Below is a small trained network, with its code and all its weights. Each question gives an input and a class and asks what happens when units are switched off, that is, made to give their printed mean instead of their output.

import numpy as np


def w(rows, s, z=0):
    codes = np.array(rows[::2]) - 128.0
    scale = np.full(codes.shape[1], s)
    scale[-1] = z or s
    return codes * scale


def f(y):
    return y / 2 * (1 + np.tanh(0.7978845608 * (y + 0.044715 * y**3)))


def log_softmax(a):
    a = a - a.max(-1, keepdims=True)
    return a - np.log(np.exp(a).sum(-1, keepdims=True))


def net(x, mask):
    res = np.array(x, float).reshape(1, 6) / 4 @ E
    y = f(res @ A[0][:, :-1].T + A[0][:, -1])
    res = res + np.where(mask, y, B[0][:, -1]) @ B[0][:, :-1]
    return log_softmax(res[-1] @ U[:, :-1].T + U[:, -1])


A, B = {}, {}
E = w([
[116,150,120,115,131,146,114,124,142],'x0',
[123,113,150,125,125,138,116,140,154],'x1',
[254,181,150,104,199,184,101,182,117],'x2',
[138,218,187,180,91,150,197,112,156],'x3',
[146,114,131,148,117,97,134,127,108],'x4',
[97,133,189,182,241,77,128,37,141],'x5',
],0.016)
A[0] = w([
[136,55,93,82,153,138,61,93,93,255],'n1',
[125,106,122,175,132,121,162,130,133,113],'n2',
[218,146,134,89,96,161,103,192,106,164],'n3',
[158,98,137,70,144,120,91,145,85,183],'n4',
[94,189,182,188,108,171,160,140,117,182],'n5',
[81,130,90,124,94,119,156,85,127,189],'n6',
[108,67,86,139,165,143,49,140,89,245],'n7',
[47,99,98,157,58,137,148,111,142,210],'n8',
[122,142,174,125,203,106,117,49,127,154],'n9',
[153,154,174,130,95,151,222,103,157,185],'n10',
[102,98,74,93,21,138,181,161,147,229],'n11',
[96,74,82,48,94,105,126,141,92,159],'n12',
[177,149,165,116,196,136,115,139,116,99],'n13',
[102,58,93,92,162,102,137,119,111,163],'n14',
[193,140,151,173,254,133,104,111,135,50],'n15',
[25,107,157,166,165,95,133,61,135,135],'n16',
],0.013,0.0094)
B[0] = w([
[135,97,26,59,182,90,124,254,182,234],'n1',
[137,143,137,166,147,137,149,116,132,144],'n2',
[178,231,126,102,117,243,209,142,35,232],'n3',
[127,182,67,21,156,127,140,216,146,194],'n4',
[149,151,191,144,115,111,100,46,95,201],'n5',
[74,67,155,161,128,89,118,101,124,192],'n6',
[120,56,49,54,177,99,92,183,146,225],'n7',
[3,103,172,191,121,36,128,120,151,228],'n8',
[64,100,159,172,156,64,124,132,179,214],'n9',
[167,154,121,198,73,132,132,37,78,203],'n10',
[59,149,143,190,31,117,76,206,95,255],'n11',
[108,129,95,99,143,101,128,191,144,220],'n12',
[91,143,81,204,54,139,98,223,114,189],'n13',
[115,95,112,43,148,74,90,122,139,196],'n14',
[34,128,109,207,19,92,80,204,144,215],'n15',
[201,9,137,91,194,125,160,53,171,226],'n16',
],0.0099,0.026)
U = w([
[41,114,89,108,106,86,82,247,177,205],'0',
[65,154,158,215,18,115,55,112,100,241],'1',
[201,187,67,5,186,198,160,204,92,78],'2',
[231,221,137,104,79,239,179,87,59,107],'3',
[109,39,97,39,252,94,125,80,188,1],'4',
[108,118,209,144,198,108,224,2,172,42],'5',
],0.008,0.0024)

Each question gives the input, the list of numbers given to net, and the class t.
The units are the neurons (one row each of A and B). Each row of codes is followed by its name. A weight is (code - 128) times the scale printed after its matrix; where a second scale follows, it is the last column's (A, B and U).
mask holds one flag per neuron, in row order. A switched-off neuron (its flag False) gives its mean, the last column of its row in B, instead of its output. The means were averaged over made-up inputs and are rounded, as every weight is.
A unit's drop is (log p(t) with every unit on - log p(t) with that unit switched off) / (log p(t) with every unit on - log p(t) with every unit switched off).
The circuit of an input: a set's keep is (log p(t) with only the set's units on - log p(t) with every unit switched off) / (log p(t) with every unit on - log p(t) with every unit switched off). Starting from the 12 units with the biggest drops (on a tie, the unit counted first), units are removed one at a time, each time the one whose removal leaves the highest keep (on an exact tie, the one counted first), for as long as the keep stays at least 0.8.
circuit, biggest first: the units of the circuit, biggest drop first
unit that matters most: the unit with the biggest drop
k most important neurons: the k neurons with the biggest drops, biggest first
drop of u: that unit's drop, to one decimal
input [3,3,-4,-6,2,1], class 4: 2 most important neurons -> n15, n16
input [-2,-2,-6,-2,-2,2], class 4: circuit, biggest first -> n16
input [0,-8,7,1,8,-4], class 3: circuit, biggest first -> n1, n3
input [0,-4,7,1,-3,0], class 3: circuit, biggest first -> n3, n1
input [8,8,-2,-3,1,1], class 4: circuit, biggest first -> n15, n11
input [4,8,-6,-2,-3,1], class 4: circuit, biggest first -> n16, n15
input [-6,-3,0,1,4,6], class 5: 2 most important neurons -> n11, n16
input [4,4,0,5,1,0], class 1: 2 most important neurons -> n3, n16
input [2,-3,-5,2,6,1], class 5: 2 most important neurons -> n16, n15
input [3,3,1,7,-6,-6], class 3: 2 most important neurons -> n3, n15
input [-2,0,-4,1,0,0], class 1: drop of n1 -> 0.3
input [-5,7,-2,-1,-2,5], class 4: drop of n5 -> 0.0
input [-5,2,6,-7,5,-1], class 2: drop of n3 -> 0.2
input [8,-5,-4,1,0,0], class 1: unit that matters most -> n1
input [-2,4,2,4,-5,0], class 3: drop of n8 -> 0.1
